Here is a tiny trained network, its code and every weight. The questions are about switching its units off for an input and a target symbol, where a switched-off unit gives its printed mean instead of its output.

import numpy as np


def w(rows, s, z=0):
    codes = np.array(rows[::2]) - 128.0
    scale = np.full(codes.shape[1], s)
    scale[-1] = z or s
    return codes * scale


def norm(h):
    return h / np.sqrt((h * h).mean(-1, keepdims=True) + 1e-5)


def f(y):
    return y / 2 * (1 + np.tanh(0.7978845608 * (y + 0.044715 * y**3)))


def softmax(a):
    e = np.exp(a - a.max(-1, keepdims=True))
    return e / e.sum(-1, keepdims=True)


def log_softmax(a):
    a = a - a.max(-1, keepdims=True)
    return a - np.log(np.exp(a).sum(-1, keepdims=True))


def net(x, mask):
    ids = ['αβγδζηθλμτφω'.index(c) for c in x.split()]
    T = len(ids)
    res = E[ids] + P[:T]
    u = 0
    for l in range(2):
        r = norm(res)
        for j in range(3):
            rows = slice(4 * j, 4 * j + 4)
            q, k, v = (r @ M[l][rows].T for M in (Q, K, V))
            z = softmax(np.where(np.tri(T) > 0, q @ k.T / 4**0.5, -1e9)) @ v
            o = O[l][rows]
            res = res + np.where(mask[u + j], z, o[:, -1]) @ o[:, :-1]
        u += 3
        y = f(norm(res) @ A[l][:, :-1].T + A[l][:, -1])
        res = res + np.where(mask[u : u + 8], y, B[l][:, -1]) @ B[l][:, :-1]
        u += 8
    return log_softmax(norm(res)[-1] @ U[:, :-1].T + U[:, -1])


Q, K, V, O, A, B = {}, {}, {}, {}, {}, {}
E = w([
[109,127,132,172,163,134,163,57],'α',
[79,196,166,185,20,138,86,132],'β',
[74,146,152,171,185,108,163,111],'γ',
[102,133,83,147,171,72,111,108],'δ',
[112,117,31,121,100,100,158,86],'ζ',
[152,135,115,143,131,58,156,48],'η',
[196,95,181,122,122,188,186,176],'θ',
[170,176,78,184,123,88,155,122],'λ',
[181,154,140,81,111,238,50,129],'μ',
[115,141,255,56,109,153,109,176],'τ',
[52,114,69,132,172,154,169,113],'φ',
[151,52,97,50,111,77,99,189],'ω',
],0.0041)
P = w([
[150,57,165,160,85,119,28,245],'0',
[88,159,139,63,234,39,152,5],'1',
[88,147,128,93,228,54,161,25],'2',
[76,144,122,93,223,33,167,54],'3',
[126,136,115,114,83,70,232,67],'4',
[116,125,106,127,91,63,235,82],'5',
[109,113,98,134,108,59,225,103],'6',
],0.0022)
Q[0] = w([
[155,49,149,232,95,140,183,207],'0.h0',
[100,101,79,216,151,86,123,120],'0.h0',
[125,170,83,121,254,92,93,41],'0.h0',
[53,173,103,60,94,76,101,66],'0.h0',
[164,136,152,153,165,133,162,137],'0.h1',
[132,71,89,95,165,120,155,166],'0.h1',
[143,143,124,150,85,211,113,171],'0.h1',
[103,148,132,124,159,63,110,94],'0.h1',
[180,85,159,129,130,187,40,180],'0.h2',
[159,129,118,129,110,131,108,163],'0.h2',
[163,107,114,210,185,127,152,86],'0.h2',
[136,97,157,131,171,144,134,113],'0.h2',
],0.0053)
K[0] = w([
[143,168,94,102,189,77,253,90],'0.h0',
[116,114,67,192,109,82,172,115],'0.h0',
[115,98,109,236,15,163,123,184],'0.h0',
[74,59,152,183,135,117,5,132],'0.h0',
[153,148,133,78,159,134,135,150],'0.h1',
[95,219,141,141,131,176,183,156],'0.h1',
[94,105,97,85,129,74,188,84],'0.h1',
[152,109,137,177,133,160,65,170],'0.h1',
[109,161,175,51,106,164,108,72],'0.h2',
[163,145,165,112,138,146,118,117],'0.h2',
[120,148,12,107,136,96,154,87],'0.h2',
[108,124,116,105,92,129,150,107],'0.h2',
],0.0051)
V[0] = w([
[102,149,174,98,63,90,186,219],'0.h0',
[100,253,104,125,119,170,25,124],'0.h0',
[161,128,176,174,212,198,140,118],'0.h0',
[175,168,162,121,119,166,167,230],'0.h0',
[104,123,123,127,141,119,136,137],'0.h1',
[171,21,115,132,132,202,129,102],'0.h1',
[102,98,165,134,171,112,170,169],'0.h1',
[151,109,148,115,110,144,103,118],'0.h1',
[136,137,173,190,149,56,220,219],'0.h2',
[168,146,114,135,133,173,107,120],'0.h2',
[127,137,105,139,106,208,50,166],'0.h2',
[214,143,158,139,97,181,121,118],'0.h2',
],0.0023)
O[0] = w([
[80,30,174,155,140,68,198,86,126],'0.h0',
[147,187,48,216,248,142,191,151,104],'0.h0',
[113,140,86,196,15,225,98,99,91],'0.h0',
[105,52,128,205,100,111,147,151,97],'0.h0',
[129,113,120,115,116,119,130,86,134],'0.h1',
[123,144,158,93,21,160,75,157,107],'0.h1',
[91,109,95,137,84,129,125,73,141],'0.h1',
[124,184,134,151,130,127,98,200,131],'0.h1',
[133,29,238,108,120,204,101,21,161],'0.h2',
[119,137,107,162,159,146,153,191,77],'0.h2',
[140,126,50,190,149,108,64,170,10],'0.h2',
[111,124,145,212,151,163,155,244,18],'0.h2',
],0.0019,0.0013)
A[0] = w([
[220,160,130,132,134,155,242,120,5],'0.n0',
[120,128,82,135,116,162,254,109,82],'0.n1',
[136,123,128,105,123,134,139,107,84],'0.n2',
[171,72,111,139,120,140,134,113,146],'0.n3',
[153,104,98,54,145,164,134,27,58],'0.n4',
[212,174,218,44,173,203,121,160,78],'0.n5',
[84,137,149,182,195,185,200,93,43],'0.n6',
[167,214,49,130,162,166,125,166,36],'0.n7',
],0.0043,0.0023)
B[0] = w([
[51,95,141,88,181,98,69,109,142],'0.n0',
[134,147,151,146,200,82,71,103,223],'0.n1',
[120,140,121,141,133,121,106,170,131],'0.n2',
[116,143,137,104,160,120,174,159,137],'0.n3',
[151,168,129,171,168,123,83,246,251],'0.n4',
[129,137,206,3,125,153,96,150,180],'0.n5',
[166,124,73,81,71,48,92,131,154],'0.n6',
[99,20,192,147,105,56,236,84,112],'0.n7',
],0.004,0.0018)
Q[1] = w([
[185,65,123,39,177,111,172,163],'1.h0',
[62,207,106,184,131,70,91,2],'1.h0',
[131,109,105,92,209,57,97,63],'1.h0',
[129,87,83,149,187,95,29,84],'1.h0',
[102,177,87,140,224,61,48,86],'1.h1',
[177,106,119,136,11,175,182,174],'1.h1',
[117,97,64,183,188,109,118,91],'1.h1',
[154,60,132,158,99,203,177,127],'1.h1',
[176,22,105,81,167,46,150,139],'1.h2',
[143,92,172,154,37,222,103,205],'1.h2',
[151,47,136,124,66,160,118,214],'1.h2',
[186,49,75,118,145,111,56,200],'1.h2',
],0.0065)
K[1] = w([
[163,81,21,79,158,95,132,139],'1.h0',
[98,115,182,214,74,159,96,150],'1.h0',
[176,2,82,178,97,130,86,228],'1.h0',
[162,24,154,128,115,169,110,195],'1.h0',
[140,46,89,248,87,131,6,188],'1.h1',
[119,210,124,63,203,85,222,58],'1.h1',
[190,108,159,213,110,116,97,91],'1.h1',
[144,144,186,116,100,123,198,41],'1.h1',
[134,33,121,91,154,97,55,236],'1.h2',
[134,198,132,60,188,134,226,36],'1.h2',
[140,141,98,40,196,120,180,115],'1.h2',
[158,85,46,95,228,70,109,181],'1.h2',
],0.0062)
V[1] = w([
[180,52,113,130,205,145,50,138],'1.h0',
[241,137,150,110,164,144,126,140],'1.h0',
[71,83,182,161,172,115,124,101],'1.h0',
[128,188,146,94,102,246,106,132],'1.h0',
[82,131,95,178,186,140,58,108],'1.h1',
[190,30,99,188,108,128,105,129],'1.h1',
[168,212,59,118,86,145,114,212],'1.h1',
[20,54,76,74,139,200,117,167],'1.h1',
[98,134,125,136,147,136,168,152],'1.h2',
[220,106,104,254,126,123,214,123],'1.h2',
[137,131,61,103,97,75,127,127],'1.h2',
[116,56,191,148,98,105,166,51],'1.h2',
],0.004)
O[1] = w([
[21,152,128,156,83,185,96,117,222],'1.h0',
[90,206,89,120,82,145,78,156,136],'1.h0',
[75,60,112,124,186,173,136,161,134],'1.h0',
[119,156,175,36,124,86,108,86,67],'1.h0',
[141,182,170,99,162,238,63,93,129],'1.h1',
[120,69,204,112,85,162,86,219,252],'1.h1',
[211,153,66,139,154,75,49,170,140],'1.h1',
[195,16,103,113,57,144,76,61,158],'1.h1',
[129,99,112,129,156,104,82,117,93],'1.h2',
[196,94,151,172,107,172,4,189,133],'1.h2',
[164,178,113,193,67,165,180,87,120],'1.h2',
[150,20,179,143,104,116,175,197,131],'1.h2',
],0.0035,0.0025)
A[1] = w([
[187,123,142,56,200,104,112,147,194],'1.n0',
[195,114,96,160,70,137,95,141,3],'1.n1',
[121,116,160,150,122,158,200,191,57],'1.n2',
[87,94,98,207,129,89,152,73,106],'1.n3',
[66,98,159,51,118,182,160,70,58],'1.n4',
[103,109,156,172,60,221,127,124,73],'1.n5',
[179,107,99,88,85,147,225,120,95],'1.n6',
[142,117,228,3,150,201,71,181,18],'1.n7',
],0.0059,0.0025)
B[1] = w([
[148,143,134,59,130,186,159,169,212],'1.n0',
[143,125,101,140,216,102,205,107,123],'1.n1',
[114,228,135,87,112,82,137,126,145],'1.n2',
[131,137,129,144,91,216,162,139,173],'1.n3',
[214,131,119,180,173,120,95,149,209],'1.n4',
[97,214,135,86,224,125,136,64,151],'1.n5',
[109,106,130,86,185,164,47,159,146],'1.n6',
[196,199,65,80,1,192,189,138,253],'1.n7',
],0.0054,0.0032)
U = w([
[184,193,136,64,42,208,140,146,183],'α',
[194,128,161,51,255,111,140,165,122],'β',
[75,34,216,119,161,186,186,158,187],'γ',
[66,207,135,177,188,213,100,65,115],'δ',
[216,139,36,214,145,84,180,115,87],'ζ',
[52,195,162,159,103,70,183,209,43],'η',
[94,25,148,102,48,72,86,151,249],'θ',
[174,135,158,219,132,143,40,228,155],'λ',
[117,184,98,79,93,26,42,72,44],'μ',
[72,112,92,100,172,59,233,71,113],'τ',
[194,45,119,114,136,172,58,34,113],'φ',
[80,86,83,202,36,187,182,99,88],'ω',
],0.0075,0.0016)

Each question gives the input, a string of symbols that net reads in full, and the target symbol t.
The units are the heads (4 rows each of Q, K, V and O) and the neurons (one row each of A and B). Each row of codes is followed by its name. A weight is (code - 128) times the scale printed after its matrix; where a second scale follows, it is the last column's (O, A, B and U).
mask holds one flag per unit, layer by layer, with each layer's heads first. A switched-off unit (its flag False) gives its mean, the last column of its rows in O or B, instead of its output. The means were averaged over made-up inputs and are rounded, as every weight is.
A unit's drop is (log p(t) with every unit on - log p(t) with that unit switched off) / (log p(t) with every unit on - log p(t) with every unit switched off).
The circuit of an input: a set's keep is (log p(t) with only the set's units on - log p(t) with every unit switched off) / (log p(t) with every unit on - log p(t) with every unit switched off). Starting from the 12 units with the biggest drops (on a tie, the unit counted first), units are removed one at a time, each time the one whose removal leaves the highest keep (on an exact tie, the one counted first), for as long as the keep stays at least 0.8.
units of the circuit, in order: the units of the circuit, biggest drop first
unit that matters most: the unit with the biggest drop
top k neurons: the k neurons with the biggest drops, biggest first
k most important neurons of layer l: the k neurons of layer l with the biggest drops, biggest first
heads that matter: for each layer, one digit per head in row order, 1 if its drop is at least 0.15 and else 0, layers parted by /
drop when u is switched off: that unit's drop, to one decimal
input μ γ θ δ ζ δ, target μ: units of the circuit, in order => [1.h0, 1.n7]
input θ τ δ, target θ: heads that matter => 100 / 000
input μ δ α, target μ: units of the circuit, in order => [1.h0, 0.n6]
input τ ζ δ ω δ, target τ: unit that matters most => 1.h2
input β ζ λ δ δ α, target β: heads that matter => 000 / 100
input η λ λ δ β λ, target η: units of the circuit, in order => [1.h1, 0.n0]
input θ μ μ, target β: 3 most important neurons of layer 1 => [1.n4, 1.n6, 1.n3]
input δ δ φ μ λ λ μ, target β: heads that matter => 001 / 000
input φ δ μ γ τ η, target φ: units of the circuit, in order => [1.h1, 1.n7]
input τ η δ τ, target β: heads that matter => 110 / 111
input λ ω β δ, target λ: heads that matter => 000 / 001
input γ φ θ λ, target γ: heads that matter => 000 / 101
input τ β α φ, target τ: units of the circuit, in order => [1.h1, 1.h2]
input η α δ, target η: units of the circuit, in order => [1.h1, 0.n1]
input τ τ δ ζ, target τ: 2 most important neurons of layer 1 => [1.n7, 1.n3]
input ω β α φ, target ω: unit that matters most => 1.n3
input β α λ, target β: units of the circuit, in order => [1.h0, 1.n7]
input μ λ λ, target μ: heads that matter => 001 / 100
input τ ζ η γ μ η, target τ: top 2 neurons => [0.n5, 1.n7]
input θ γ τ λ ζ, target θ: unit that matters most => 0.h0
input φ ζ μ ω, target φ: heads that matter => 000 / 011
input δ μ δ ω δ δ α, target δ: heads that matter => 000 / 110
input ζ λ τ δ, target ζ: heads that matter => 000 / 011
input δ ζ λ ζ, target δ: heads that matter => 000 / 010
input ω α α γ, target ω: drop when 1.n3 is switched off => 0.2
input θ δ τ δ β α, target θ: drop when 0.n6 is switched off => 0.1
input ζ θ μ φ, target ζ: unit that matters most => 1.h1
input δ τ λ φ φ, target δ: drop when 1.h1 is switched off => 0.4
input γ μ δ β δ, target γ: drop when 1.n7 is switched off => 0.0
